<59>: [ 81 160 173  85  93 143 153 143 178 129  90 150 108]
<127>: [ 97 101 121 113 143 178 173  93 153  85 143 118  97]
<88>: [ 95 131  97 101 124 176  85 112 136 123 110 152 116]
rev: [108 150  90 129 178 143 153 143  93  85 173 160]  <59>
[ 97 101 121 113 143 178 173  93 153  85 143 118  97]  <127>
rev: [143  85 153  93 173 178 143 113 121 101]  <127>
then: [ 97 101 124]  [176  85 112]
loc: [112]  <88>, 8

<98>: [147 122 134  83  94 135 122 127 103 148  95 107]
<136>: [147 122 134  83  94 135 122 127 103 137 111 113]
<42>: [164 122 134  83  94 135 122 127 103 148  95 107]
<33>: [160 108 121  91  84 138 105 137  95 140  89 116]
<110>: [147 122 134  83  94 135 122 127  91 146  73 122]
<146>: [160 146  91 134 127 122 135 122  94  83  78 123]
<24>: [158 100 122  84  76 141 102 122  99 145  81 122]
rev: [146  91 127 122 135  94  83 134 122]  <110>
[147 122 134  83  94 135 122 127  91 146  73 122]  <110>
[147 122 134  83  94 135 122 127 103 137 111 113]  <136>
[164 122 134  83  94 135 122 127 103 148  95 107]  <42>

<22>: [166  91  93  97 169 145 169]
<111>: [146  92 147 111 169 149 169]
<78>: [166 132 166  91  93 100  89]
<19>: [154 140 155  97 177 182 178]
rev: [100  93  91 166]  <78>
rev: [111 147]  <111>
loc: [100]  <78>, 6

<82>: [143 112 132 172 141]
<96>: [143 112 134  72 124]
<77>: [142 123 135  71 127]
<47>: [131  73 124 133 139]
<91>: [132 143 131 113 111]
after: [71]  [127]
loc: [133]  <47>, 4
loc: [123]  <77>, 2
[142 123 135  71 127]  <77>

<171>: [153 114 160 128]
<156>: [121 121 116 151]
<3>: [103 123 110 127]
<118>: [133 131 129 131]
<20>: [139 126 134 163]
<128>: [114 153 119  75]
<115>: [130 131 127 136]
<37>: [118 123 132 132]
after: [119]  [75]
rev: [119 153 114]  <128>
[114 153 119  75]  <128>
after: [126]  [134]
after: [129]  [131]
loc: [118]  <37>, 1
rev: [ 75 119 153]  <128>

<5>: [121 150 130 105 143 118 112 157 124 111 120 146  91 120 133  94 115 132
 111 120 119 132 143 121 139 107 128 125 132 108]
<15>: [123 152 122 101 142 122 107 162 126 111 128 147  90 130 136  98 118 128
 115 125 119 135 142 120 143 102 131 121 139 108]
<69>: [ 94 124  99 155 151 128 147 148 158 166 112 110 107 120 100 154 105 134
 105 173 118 128 153 102 137  94 155 104  98 103]
<13>: [ 94 124  99 155 151 128 147 148 158 166 112 110 107 120 100 154 118 150
 134 140 145 114 121  72 121 126 144 129 110 128]
<152>: [ 94 124  99 155 151 128 147 148 158 166 112 110  86 120 100 154 105 134
 105 173 118 128 138 102 137  94 155 104  98 103]
<75>: [178 141  90 134 126 108 169  97 121 132 144 128 131 121 149 141 118 150
 134 140 145 114 121  72 146 107 133 124 132 106]
after: [91]  [120]
[178 141  90 134 126 108 169  97 121 132 144 128 131 121 149 141 118 150
 134 140 145 114 121  72 146 107 133 124 132 106]  <75>
then: [123 152 122]  [101 142 122]
loc: [97]  <75>, 8
after: [138]  [102]
[ 94 124  99 155 151 128 147 148 158 166 112 110 107 120 100 154 105 134
 105 173 118 128 153 102 137  94 155 104  98 103]  <69>

<135>: [138 118 129 133 123 133 124 131 130]
<126>: [ 90 171 136  92 158 111 147 117 119]
<130>: [120 134 130 108 122 127 111 145 130]
<27>: [138 119 131 129 134 122 128 124 118]
<38>: [156 111 139 120 144 110 130 122 104]
<7>: [113 156 128  91 119 124  90 162 129]
<108>: [101 142 114 135 111 144 127 135 153]
<51>: [135 142 114 101 123 133 124 131 130]
after: [171]  [136]
rev: [128 122 134 129 131 119 138]  <27>
then: [101 142 114 135]  [111 144 127]
[135 142 114 101 123 133 124 131 130]  <51>

<16>: [100 114 165 129 131 128]
<131>: [162 150 143 126 142 124]
<29>: [161 149 100 126 131 129]
<188>: [130 116 143  92 131 124]
<85>: [151 151 107 134 138 130]
<153>: [130 126 120 145  85 123]
<72>: [130 126 120 145  85 137]
<147>: [122 105 156  88 131 124]
<64>: [101 110 158 126 131 124]
<162>: [130 113 152  93 131 124]
<193>: [150 126 108 122  97 124]
<104>: [100 114 165 129 131 124]
after: [110]  [158]
[161 149 100 126 131 129]  <29>

<17>: [120 147 134 134  80 121 127 100 132]
<10>: [134 128 153 133 122 141 121 116 122]
<90>: [135 119 108 132  93 127 121 117 127]
<9>: [119 127 113 131 114 125 150 112 136]
<89>: [152 125 109 116 111 131 126 160 124]
<155>: [152 127 113 110  96 121 102 105 145]
<70>: [120 134 147 134 104 126 153 125 122]
then: [120 134 147 134]  [104 126 153]
after: [141]  [121]
rev: [153 126 104 134 147 134 120]  <70>
[120 147 134 134  80 121 127 100 132]  <17>
after: [111]  [131]
[119 127 113 131 114 125 150 112 136]  <9>
loc: [104]  <70>, 5

<122>: [176 152 119 147 135 123 159 106 152 108 173 131 157 112 163 147 118  78
 122 128 111  99 135 120 150 126 117 105 124 126 108]
<8>: [138 105 150 138 157 124 144  96 131 101 130 119 160 135 157 168 148 108
  83  97 124 101  77 129 101 154 113 144 126 124 112]
<67>: [160 174 115 154 140 125 161 117 151 114 160 123 151 101 144 150 136  79
 115 121 112 115 143 133 137 127 132 105 111 142 106]
[176 152 119 147 135 123 159 106 152 108 173 131 157 112 163 147 118  78
 122 128 111  99 135 120 150 126 117 105 124 126 108]  <122>
loc: [78]  <122>, 18
then: [124 144]  [ 96 131 101]

<6>: [127 142 121 143 128 161 120 120 141 114 140 122 128 123 123 136 134 155
 149 132 113 118 128 122 125 116 129 129 130 130 139 126 137 129 127]
<185>: [129 137 137 125 134 101 147 131 126 147 133 120 118 129 120 121 137 115
 123 127  95 133 129 132 145 121 128 125 127 119 137 126 135 119 123]
<183>: [129 109 129 110 130  77 134 146 113 143 123 134 126 120 128 130 118 107
 111 125 154 132 121 126 126 129 127 129 137 126 125 125 121 127 146]
<113>: [123 104 133 131 125 125 129 135 134 100 133 125 131 124 121 104 128 145
 131 131 129 128 118 134 130 152 125 138 133 125 122 128 130 137 120]
<120>: [141 126 119 113 140 113 127 127 123 135 135 126 128 119 120 133 126 125
 131 121 136 125 141 111 141 109 127 124 141 127 136 124 135 125 142]
<65>: [145 124 123 118 136 153 127 105 130 115 126 123 133 132 126 108 128 130
 136 121 120 133 164 121 137 144 121 140 147 128 130 130 132 133 130]
<93>: [123 104 133 131 125 125 129 135 134 100 133 125 131 124 121 104 128 145
 131 131 129 128 118 134 114 142 127 142 144 125 122 118 124 142 147]
<125>: [118 127 123 157 120 150 123 125 129 122 128 136 133 123 138 150 127 142
 145 133 110 122 130 138 109 115 134 131 139 133 130 128 120 126 128]
<154>: [133 151 120 130 130 129 126 127 115 159 122 134 126 125 138 157 124 114
 132 126 130 126 145 121 137 107 129 118 123 133 139 139 127 113 110]
then: [120 121]  [137 115 123]
[127 142 121 143 128 161 120 120 141 114 140 122 128 123 123 136 134 155
 149 132 113 118 128 122 125 116 129 129 130 130 139 126 137 129 127]  <6>

<26>: [150  83 164  93 109 173 124 121 151 142 131  98  93 124  90 108 114  79
 121  94]
<58>: [127 154 127 133 135 129  99 109 125 138 114 147 142 129 138 140 149 158
 132 141]
<76>: [124 146 105 123 132 106 115 131 101 144 127 133 144 109 109 130 163 150
 129 130]
<165>: [125 136 102 123 141  93 151 124  90 121 131 142 124  98  93 160 119 145
 139 148]
<84>: [127 154 127 133 135 129  99 109 125 138 114 147 142 129 138 140 149 138
 132 141]
<138>: [111 172  95 132 151 150 134 125  94 170 133 157 166  89 104 153 148 180
 143 156]
<43>: [148 111 145 101 124 139 124 105 134 146 108 131 147 142  93 134 118 111
 123 118]
<129>: [136 127 156 110 114 157  94 106 159 170 110 118 168 156 135 102 146 117
 106 107]
after: [143]  [156]
[127 154 127 133 135 129  99 109 125 138 114 147 142 129 138 140 149 138
 132 141]  <84>
[127 154 127 133 135 129  99 109 125 138 114 147 142 129 138 140 149 158
 132 141]  <58>
then: [151 124  90 121 131 142 124  98  93]  [160 119 145]

<179>: [126 130 130 129 129 127 147 133 125 129 120 127 127 120 128 128 126 127
 134 128]
<66>: [124 125 135 124 131 129 135 128 126 127 100 128 129 132 129 127 132 130
 123 131]
<32>: [126 129 124 126 128 130 122 130 128 129 123 130 128 129 132 130 128 134
 123 128]
<173>: [127 124 130 131 127 129 130 123 127 129  94 127 127 129 127 127 122 130
 127 127]
<11>: [127 124 130 131 127 129 130 123 127 129  94 127 127 129 126 127 124 129
 134 126]
<60>: [126 129 124 126 128 130 122 130 128 129 123 130 128 129 132 130 128 124
 123 128]
<18>: [124 122 123 126 129 129 127 124 127 130 136 128 129 116 128 130 133 129
 119 126]
<145>: [129 111 125 125 131 127 129 130 131 129  72 129 126 130 124 127 129 126
 127 128]
rev: [128 136 130 127 124 127 129 129 126]  <18>
[124 125 135 124 131 129 135 128 126 127 100 128 129 132 129 127 132 130
 123 131]  <66>

<143>: [132 142 107 184 150 138]
<12>: [ 81 124  86 164 102 169]
<140>: [176  96  96 169 130 167]
<149>: [176  96 156 169 130 167]
<57>: [135 142 107 119 102 143]
<61>: [108 121 148 109 165 149]
[135 142 107 119 102 143]  <57>
[176  96  96 169 130 167]  <140>
loc: [150]  <143>, 5
after: [119]  [102]

<148>: [109 122 119 123 126 132 129 113]
<36>: [122 126 123 119 122 123 137 114]
<52>: [121 124 134 127 123 111 146 122]
<168>: [117 139 130 106 108 134 125 114]
<55>: [128 120 136 172 159 127 113 163]
<144>: [102 134 124  87  98 132 135  98]
<132>: [109 139 125  94 103 132 133 106]
<124>: [147 114 114 129 131 113 145 121]
after: [146]  [122]
then: [134 124]  [ 87  98 132]
then: [126 123 119 122]  [123 137 114]
after: [128]  [120]
loc: [111]  <52>, 6

<21>: [127 117 113 100 128 109 123 115 111 119 123 119 112 158 153 108 117 108
 116]
<73>: [133 124 121 110 128 114 128 118 122 119 132 121 115 158 157 118 119 114
 120]
<87>: [138 113 103  87 135  92 122 130  74 128 127 142 117 186 168 100 134  90
 113]
<34>: [124 130 129 127 126 120 130 120 128 126 129 122 120 132 131 114 121 120
 121]
<39>: [128 110 111 121 137 125 109 128 127 131 127 136 121 118 114 125 120 125
 121]
<121>: [128 110 111 121 137 125 109 128 127 131 128 136 121 118 114 125 127 125
 121]
<81>: [132 121 122 125 131 132 121 135 125 129 127 136 132 125 124 125 134 132
 131]
[124 130 129 127 126 120 130 120 128 126 129 122 120 132 131 114 121 120
 121]  <34>
after: [157]  [118]
loc: [90]  <87>, 18

<99>: [133 136 121 155 145 109]
<46>: [158 145 106 163 142 128]
<161>: [135 100 173 102 140  87]
<181>: [117 131 129 128 127 122]
<44>: [140 134 132 101 107 129]
<54>: [112 132 135 139 139  98]
<100>: [131 129 117 101 114 112]
<86>: [136 130 123 136 132 130]
<172>: [137 112 146 118 133 125]
after: [158]  [145]
rev: [129 131 117]  <181>
[131 129 117 101 114 112]  <100>
[117 131 129 128 127 122]  <181>
loc: [142]  <46>, 5
then: [112 132]  [135 139 139]
after: [123]  [136]

<198>: [130 126 128 127 128 129 127 129 127 127 126 106 129 129 128 128 129 126
 125 127 127 130 127 128 129]
<117>: [140 111 151  89 149 156 128 149 141 117 110 147 148 126 124 124 153 107
  98 104  88 137 117 144 154]
<166>: [111 101 111 131 112 108 105 105 107  89 113 154 104 136 157  92 113  93
 101 106 122 116  89 100 111]
<62>: [129 112 112 132 113 118 103 117 107 105 120 153 114 141 155 110 116 106
 105 103 122 130 106 106 116]
<202>: [107 139 135 116 135 124 141 120 139 133 133  99 123 105 105 124 126 139
 146 139 122 101 132 136 127]
<137>: [132 126 106 139 106 115  98 114 101 113 135 151 111 150 159 115 111 118
 116 101 123 130 114 102 111]
<68>: [135 124 109 136 108 118 100 119 103 114 134 153 116 154 155 118 116 117
 113 102 121 135 116 106 115]
<41>: [125 117 124 127 125 124 123 124 123 118 120 134 124 128 133 120 126 117
 118 123 126 128 118 122 125]
<30>: [125 130 130 125 130 129 129 128 130 128 130 127 128 127 126 127 129 129
 129 127 124 124 128 130 129]
<151>: [109  97 105 132 106 102  97 100  99  81 113 162  98 144 164  85 109  87
  96  98 120 115  81  92 107]
<190>: [127 128 127  95 154 160 134 157 145 114  95 157 156 126 128 127 160  97
  86 112 101 152 114 147 160]
[111 101 111 131 112 108 105 105 107  89 113 154 104 136 157  92 113  93
 101 106 122 116  89 100 111]  <166>
[130 126 128 127 128 129 127 129 127 127 126 106 129 129 128 128 129 126
 125 127 127 130 127 128 129]  <198>
[132 126 106 139 106 115  98 114 101 113 135 151 111 150 159 115 111 118
 116 101 123 130 114 102 111]  <137>

<107>: [130 134 145 110 151  91 120  99 113 146  88  94 132]
<142>: [188 157  94 184 120 183 120 120 103  96 176 143 105]
<48>: [155 134 104 170 116 149 120 115 116 111 145 140 111]
<102>: [134 130 123 136 126 133 126 125 124 124 132 129 124]
<201>: [137 132 118 137 124 137 123 126 123 119 136 130 120]
<213>: [148 135 112 149 124 146 123 123 118 114 143 134 117]
<204>: [155 132 104 172 116 149 120 114 116 112 144 141 111]
<170>: [148 135 112 128 129 128 129 126 126 129 128 126 129]
<28>: [133 132 118 133 121 134 124 130 128 119 134 134 122]
<112>: [121 114 144 124 110 119 158 120 124 145 118 119 156]
<217>: [140 133 118 141 124 138 105 125 123 119 137 132 120]
<50>: [103 101 140 114 144 100 121 124 116 140  97 102 130]
rev: [130 102  97 140 116 124 121 100]  <50>
loc: [170]  <48>, 4
loc: [117]  <213>, 13
[140 133 118 141 124 138 105 125 123 119 137 132 120]  <217>
then: [134 130]  [123 136 126]
[148 135 112 149 124 146 123 123 118 114 143 134 117]  <213>
then: [183 120 120 103  96]  [176 143 105]

<175>: [150 115 101 134]
<160>: [142 135 112 171]
<169>: [157 102 173  92]
<2>: [146 119 178 143]
<53>: [157 102 146  75]
<35>: [119 172 101 103]
<105>: [133 159 120 122]
<150>: [139 139 121 143]
[119 172 101 103]  <35>
[157 102 173  92]  <169>
loc: [172]  <35>, 2

<101>: [133 129 127 129 129 124 132 132 135 127]
<109>: [133 129 127 129 129 124 132 132 135 130]
<123>: [135 141 132 144 146 152  85 146 151 138]
<95>: [110 100 126 101 158 149 115 146 143 133]
<114>: [126 121 129 120 134 139 109 147 144 129]
<139>: [136 145 127 144 156 140 134 159 127 135]
<157>: [133 129 127 129 129 124 132 132 135 126]
loc: [100]  <95>, 2
after: [101]  [158]
then: [132 144 146]  [152  85 146]
[133 129 127 129 129 124 132 132 135 126]  <157>
loc: [158]  <95>, 5
after: [143]  [133]
rev: [126 135 132 132 124 129 129]  <157>

<103>: [113  96 146 170 121 136  86 129  99 126 127 125 130 113 141 132 119 188
 131 156 127 117]
<56>: [168 144 136 112 152 122 142 149  95 123 127 109 123  97 127 121 142  89
 150 117 125 163]
<71>: [141 147 116  96 134 122 160 129 149 130 129 129 135 139 119 126 135  81
 127 106 129 138]
<63>: [141 152 116  96 134 122 160 129 149 130 129 129 135 139 119 126 135  81
 127 106 129 136]
loc: [89]  <56>, 18
then: [170 121 136  86 129  99 126 127 125]  [130 113 141]
after: [89]  [150]
[168 144 136 112 152 122 142 149  95 123 127 109 123  97 127 121 142  89
 150 117 125 163]  <56>
loc: [146]  <103>, 3

<40>: [130 134 129 115 128 118 124 128 143  96 125 101 181 185 170]
<45>: [151 110  79 173 112 169  90 132 143 127 124 111 111 124 133]
<119>: [130 134 129 115 128 118 124 128 118 135 137 125 119 120 124]
[130 134 129 115 128 118 124 128 118 135 137 125 119 120 124]  <119>
[151 110  79 173 112 169  90 132 143 127 124 111 111 124 133]  <45>
[130 134 129 115 128 118 124 128 143  96 125 101 181 185 170]  <40>
rev: [137 135 118 128 124 118 128 115]  <119>

<80>: [106 108 133 131 145 135 133 105 111 113 110 125 152 135 130 121 156 149
 110 103 101 122 126 100 146 139 109 105 130 111 105 156 136 129]
<133>: [106 108 133 131 145 135 133 105 111 113 110 125 152 151 130 134 156 149
 110 103 104 122 126 100 122 139 109 105 130 111  96 156 136 129]
<134>: [141 138 122 146 112 117 115 132 138 141 132 122 105 143 147 132 105 109
 132 140 141 144 149 141 111 130 141 136 148 139 142 103 138 140]
<31>: [115 116 120 165 123 118 115 111 113 105 126 122 106 163 170 121 106 104
 126 110 115 148 172 113 120 153 116 115 170 128 114 108 167 167]
<106>: [104 105 124 161 137 130 121 103 106 121 109 118 131 164 164 116 136 129
 109 100 102 142 160 100 136 161 107 105 162 119 103 138 166 165]
after: [119]  [103]
[115 116 120 165 123 118 115 111 113 105 126 122 106 163 170 121 106 104
 126 110 115 148 172 113 120 153 116 115 170 128 114 108 167 167]  <31>
then: [103 106 121 109]  [118 131 164]
[106 108 133 131 145 135 133 105 111 113 110 125 152 151 130 134 156 149
 110 103 104 122 126 100 122 139 109 105 130 111  96 156 136 129]  <133>

<97>: [131 135 138 134 130 150 111 144 133 138 129 129]
<116>: [135 118 124 102 148 147 141 137 117 152 126 127]
<163>: [130 123 114  88 140 142 120 140 126 147 132 123]
<141>: [124 124 121 118 108 148 137 102 123 138 139 113]
<49>: [131 135 135 137 130 145 114 144 128 138 126 126]
<79>: [138 118 122 106 147 148 111 136 118 149 132 122]
<83>: [122 129 183 116 116 130 104 119 129 134 112  88]
[130 123 114  88 140 142 120 140 126 147 132 123]  <163>
rev: [137 141 147 148 102 124 118]  <116>
loc: [139]  <141>, 11
after: [104]  [119]
then: [142 120]  [140 126 147]
rev: [136 111 148]  <79>
then: [124 121 118 108 148 137]  [102 123 138]

<94>: [154 115 145 176 140 122  83 134 141]
<25>: [ 99 115 145 176 108 122  83 134 141]
<74>: [122 149 128 113 121 119 150 117 113]
after: [140]  [122]
after: [149]  [128]

